Below are the code and all the weights of a small trained network. Each question names an input and a class and asks about switching units off, where a switched-off unit gives its printed mean instead of its output.

import numpy as np


def w(rows, s, z=0):
    codes = np.array(rows[::2]) - 128.0
    scale = np.full(codes.shape[1], s)
    scale[-1] = z or s
    return codes * scale


def f(y):
    return np.maximum(y, 0)


def log_softmax(a):
    a = a - a.max(-1, keepdims=True)
    return a - np.log(np.exp(a).sum(-1, keepdims=True))


def net(x, mask):
    res = np.array(x, float).reshape(1, 4) / 4 @ E
    y = f(res @ A[0][:, :-1].T + A[0][:, -1])
    res = res + np.where(mask, y, B[0][:, -1]) @ B[0][:, :-1]
    return log_softmax(res[-1] @ U[:, :-1].T + U[:, -1])


A, B = {}, {}
E = w([
[190,159,180],'x0',
[102,35,107],'x1',
[83,157,89],'x2',
[163,139,1],'x3',
],0.0087)
A[0] = w([
[138,152,125,208],'N1',
[102,156,43,39],'N2',
[51,140,184,188],'N3',
[132,77,191,128],'N4',
[198,117,84,180],'N5',
[128,64,143,109],'N6',
[105,141,51,95],'N7',
[153,98,195,95],'N8',
[141,147,175,123],'N9',
[224,147,104,110],'N10',
[254,102,51,22],'N11',
[37,143,168,32],'N12',
[129,105,124,106],'N13',
[75,165,87,113],'N14',
[93,122,145,200],'N15',
[139,133,89,124],'N16',
[104,147,103,79],'N17',
[217,110,92,2],'N18',
[12,151,192,39],'N19',
[164,117,116,189],'N20',
[82,134,156,189],'N21',
[157,96,122,166],'N22',
[109,64,115,150],'N23',
[135,110,107,177],'N24',
[113,140,98,91],'N25',
[184,128,190,116],'N26',
[106,139,135,169],'N27',
[144,88,59,134],'N28',
[163,145,89,156],'N29',
[105,193,103,116],'N30',
[42,114,66,131],'N31',
[133,186,144,19],'N32',
[133,77,96,153],'N33',
[107,95,128,82],'N34',
[112,151,53,82],'N35',
[122,66,103,46],'N36',
[155,98,185,129],'N37',
],0.013,0.0053)
B[0] = w([
[108,139,97,198],'N1',
[162,101,198,193],'N2',
[49,152,67,253],'N3',
[95,138,162,223],'N4',
[205,130,64,222],'N5',
[118,151,150,178],'N6',
[172,88,166,201],'N7',
[118,134,208,212],'N8',
[83,109,156,198],'N9',
[105,105,105,207],'N10',
[21,180,88,221],'N11',
[218,105,71,177],'N12',
[120,128,134,140],'N13',
[183,122,153,183],'N14',
[113,149,105,201],'N15',
[155,115,150,172],'N16',
[151,131,136,146],'N17',
[17,162,157,167],'N18',
[251,107,20,215],'N19',
[145,131,90,188],'N20',
[76,132,128,210],'N21',
[120,146,126,177],'N22',
[112,141,116,198],'N23',
[126,123,110,178],'N24',
[149,126,158,150],'N25',
[70,125,203,227],'N26',
[120,133,118,169],'N27',
[147,125,119,213],'N28',
[144,118,102,196],'N29',
[152,110,90,182],'N30',
[177,133,105,226],'N31',
[113,108,140,156],'N32',
[121,126,112,193],'N33',
[132,127,135,146],'N34',
[177,112,184,195],'N35',
[120,127,137,159],'N36',
[89,140,201,213],'N37',
],0.02,0.0065)
U = w([
[5,188,76,162],'0',
[130,109,55,196],'1',
[140,47,253,2],'2',
],0.0064,0.0027)

Each question gives the input, the list of numbers given to net, and the class t.
The units are the neurons (one row each of A and B). Each row of codes is followed by its name. A weight is (code - 128) times the scale printed after its matrix; where a second scale follows, it is the last column's (A, B and U).
mask holds one flag per neuron, in row order. A switched-off neuron (its flag False) gives its mean, the last column of its row in B, instead of its output. The means were averaged over made-up inputs and are rounded, as every weight is.
A unit's drop is (log p(t) with every unit on - log p(t) with that unit switched off) / (log p(t) with every unit on - log p(t) with every unit switched off).
The circuit of an input: a set's keep is (log p(t) with only the set's units on - log p(t) with every unit switched off) / (log p(t) with every unit on - log p(t) with every unit switched off). Starting from the 12 units with the biggest drops (on a tie, the unit counted first), units are removed one at a time, each time the one whose removal leaves the highest keep (on an exact tie, the one counted first), for as long as the keep stays at least 0.8.
circuit, biggest first: the units of the circuit, biggest drop first
most important unit: the unit with the biggest drop
top k neurons: the k neurons with the biggest drops, biggest first
drop of u: that unit's drop, to one decimal
input [1,-4,-5,-1], class 2: most important unit : N11
input [-1,-3,4,0], class 1: circuit, biggest first : [N11 N26]
input [0,-3,7,7], class 2: top 3 neurons : [N2 N35 N7]
input [0,-1,6,6], class 2: top 3 neurons : [N2 N35 N7]
input [-1,1,4,-6], class 1: top 3 neurons : [N19 N12 N11]
input [-1,6,5,-5], class 1: top 4 neurons : [N19 N12 N11 N26]
input [-5,-1,2,-6], class 1: top 2 neurons : [N19 N12]
input [7,-1,-3,6], class 0: top 2 neurons : [N11 N18]
input [4,-1,-2,-1], class 2: top 2 neurons : [N11 N3]
input [-1,6,4,-8], class 1: top 4 neurons : [N19 N12 N11 N26]
input [-2,-8,6,7], class 2: top 2 neurons : [N2 N35]
input [-6,6,1,2], class 2: drop of N7 : 0.2
input [-4,-1,2,-6], class 1: drop of N12 : 0.7
input [0,5,-1,-7], class 0: most important unit : N3
input [-5,-7,6,-4], class 1: drop of N19 : 0.2
